Below are the code and all the weights of a small trained network. Each question names an input and a class and asks about switching units off, where a switched-off unit gives its printed mean instead of its output.

import numpy as np


def w(rows, s, z=0):
    codes = np.array(rows[::2]) - 128.0
    scale = np.full(codes.shape[1], s)
    scale[-1] = z or s
    return codes * scale


def norm(h):
    return h / np.sqrt((h * h).mean(-1, keepdims=True) + 1e-5)


def f(y):
    return y / 2 * (1 + np.tanh(0.7978845608 * (y + 0.044715 * y**3)))


def log_softmax(a):
    a = a - a.max(-1, keepdims=True)
    return a - np.log(np.exp(a).sum(-1, keepdims=True))


def net(x, mask):
    res = np.array(x, float).reshape(1, 4) / 4 @ E
    u = 0
    for l in range(3):
        y = f(norm(res) @ A[l][:, :-1].T + A[l][:, -1])
        res = res + np.where(mask[u : u + 8], y, B[l][:, -1]) @ B[l][:, :-1]
        u += 8
    return log_softmax(norm(res)[-1] @ U[:, :-1].T + U[:, -1])


A, B = {}, {}
E = w([
[254,165,111,45],'x0',
[85,147,177,196],'x1',
[11,146,175,86],'x2',
[180,230,176,138],'x3',
],0.0042)
A[0] = w([
[227,169,213,151,140],'L0N1',
[3,114,116,131,128],'L0N2',
[145,114,91,126,9],'L0N3',
[112,225,174,148,64],'L0N4',
[25,160,228,96,206],'L0N5',
[152,36,133,203,83],'L0N6',
[4,66,200,119,38],'L0N7',
[116,68,116,203,75],'L0N8',
],0.0066,0.0016)
B[0] = w([
[177,112,110,99,201],'L0N1',
[159,147,186,146,233],'L0N2',
[106,120,93,175,117],'L0N3',
[103,164,77,161,164],'L0N4',
[89,122,160,129,254],'L0N5',
[53,149,1,106,183],'L0N6',
[159,108,178,158,241],'L0N7',
[163,94,101,108,175],'L0N8',
],0.0072,0.0033)
A[1] = w([
[71,118,85,121,225],'L1N1',
[95,27,98,185,32],'L1N2',
[147,31,123,167,5],'L1N3',
[255,166,91,176,79],'L1N4',
[200,165,79,88,158],'L1N5',
[186,183,189,74,226],'L1N6',
[67,133,178,191,102],'L1N7',
[133,131,228,127,50],'L1N8',
],0.0073,0.0012)
B[1] = w([
[132,86,80,189,166],'L1N1',
[168,166,70,138,202],'L1N2',
[162,255,102,225,160],'L1N3',
[135,148,163,72,250],'L1N4',
[167,142,217,145,253],'L1N5',
[124,131,95,117,237],'L1N6',
[178,62,201,156,228],'L1N7',
[101,134,124,147,199],'L1N8',
],0.0065,0.0029)
A[2] = w([
[108,92,104,83,254],'L2N1',
[112,134,3,144,166],'L2N2',
[219,119,75,196,126],'L2N3',
[99,88,111,55,198],'L2N4',
[103,124,86,136,104],'L2N5',
[164,49,153,168,183],'L2N6',
[86,145,216,75,88],'L2N7',
[196,209,157,123,141],'L2N8',
],0.0066,0.0022)
B[2] = w([
[70,188,168,182,192],'L2N1',
[135,195,108,234,236],'L2N2',
[116,178,112,106,254],'L2N3',
[47,171,93,166,168],'L2N4',
[173,185,147,113,114],'L2N5',
[121,119,178,114,234],'L2N6',
[124,103,35,99,227],'L2N7',
[215,1,105,58,255],'L2N8',
],0.0061,0.0021)
U = w([
[69,66,242,174,137],'0',
[10,155,100,41,3],'1',
[206,122,126,22,212],'2',
[132,182,36,186,128],'3',
],0.012,0.0032)

Each question gives the input, the list of numbers given to net, and the class t.
The units are the neurons (one row each of A and B). Each row of codes is followed by its name. A weight is (code - 128) times the scale printed after its matrix; where a second scale follows, it is the last column's (A, B and U).
mask holds one flag per neuron, layer by layer. A switched-off neuron (its flag False) gives its mean, the last column of its row in B, instead of its output. The means were averaged over made-up inputs and are rounded, as every weight is.
A unit's drop is (log p(t) with every unit on - log p(t) with that unit switched off) / (log p(t) with every unit on - log p(t) with every unit switched off).
The circuit of an input: a set's keep is (log p(t) with only the set's units on - log p(t) with every unit switched off) / (log p(t) with every unit on - log p(t) with every unit switched off). Starting from the 12 units with the biggest drops (on a tie, the unit counted first), units are removed one at a time, each time the one whose removal leaves the highest keep (on an exact tie, the one counted first), for as long as the keep stays at least 0.8.
circuit, biggest first: the units of the circuit, biggest drop first
most important unit: the unit with the biggest drop
k most important neurons: the k neurons with the biggest drops, biggest first
k most important neurons of layer l: the k neurons of layer l with the biggest drops, biggest first
drop when u is switched off: that unit's drop, to one decimal
input [5,-6,8,-8], class 1: 2 most important neurons : [L1N7; L2N4]
input [6,5,6,2], class 1: 2 most important neurons : [L0N5; L1N5]
input [-2,-8,3,6], class 1: circuit, biggest first : [L0N2; L0N7; L2N4]
input [2,-6,6,-7], class 0: circuit, biggest first : [L2N1; L0N6]
input [6,1,-5,-8], class 3: most important unit : L0N2
input [-7,-8,0,-1], class 3: 2 most important neurons : [L1N3; L1N2]
input [-1,3,-8,1], class 2: 4 most important neurons : [L1N4; L1N5; L2N8; L0N1]
input [-1,7,-6,2], class 2: circuit, biggest first : [L1N4; L0N1; L2N8]
input [1,-3,5,6], class 1: 2 most important neurons : [L0N5; L0N2]
input [-8,-5,-1,-4], class 3: 2 most important neurons : [L1N2; L1N3]
input [8,2,7,0], class 1: 2 most important neurons of layer 2 : [L2N4; L2N1]
input [-5,-3,-1,8], class 2: 2 most important neurons : [L0N1; L0N6]
input [-6,-4,-2,3], class 3: 2 most important neurons : [L0N8; L0N6]
input [8,-1,5,-8], class 1: most important neuron of layer 1 : [L1N7]
input [-3,-7,4,3], class 0: drop when L1N7 is switched off : 0.1
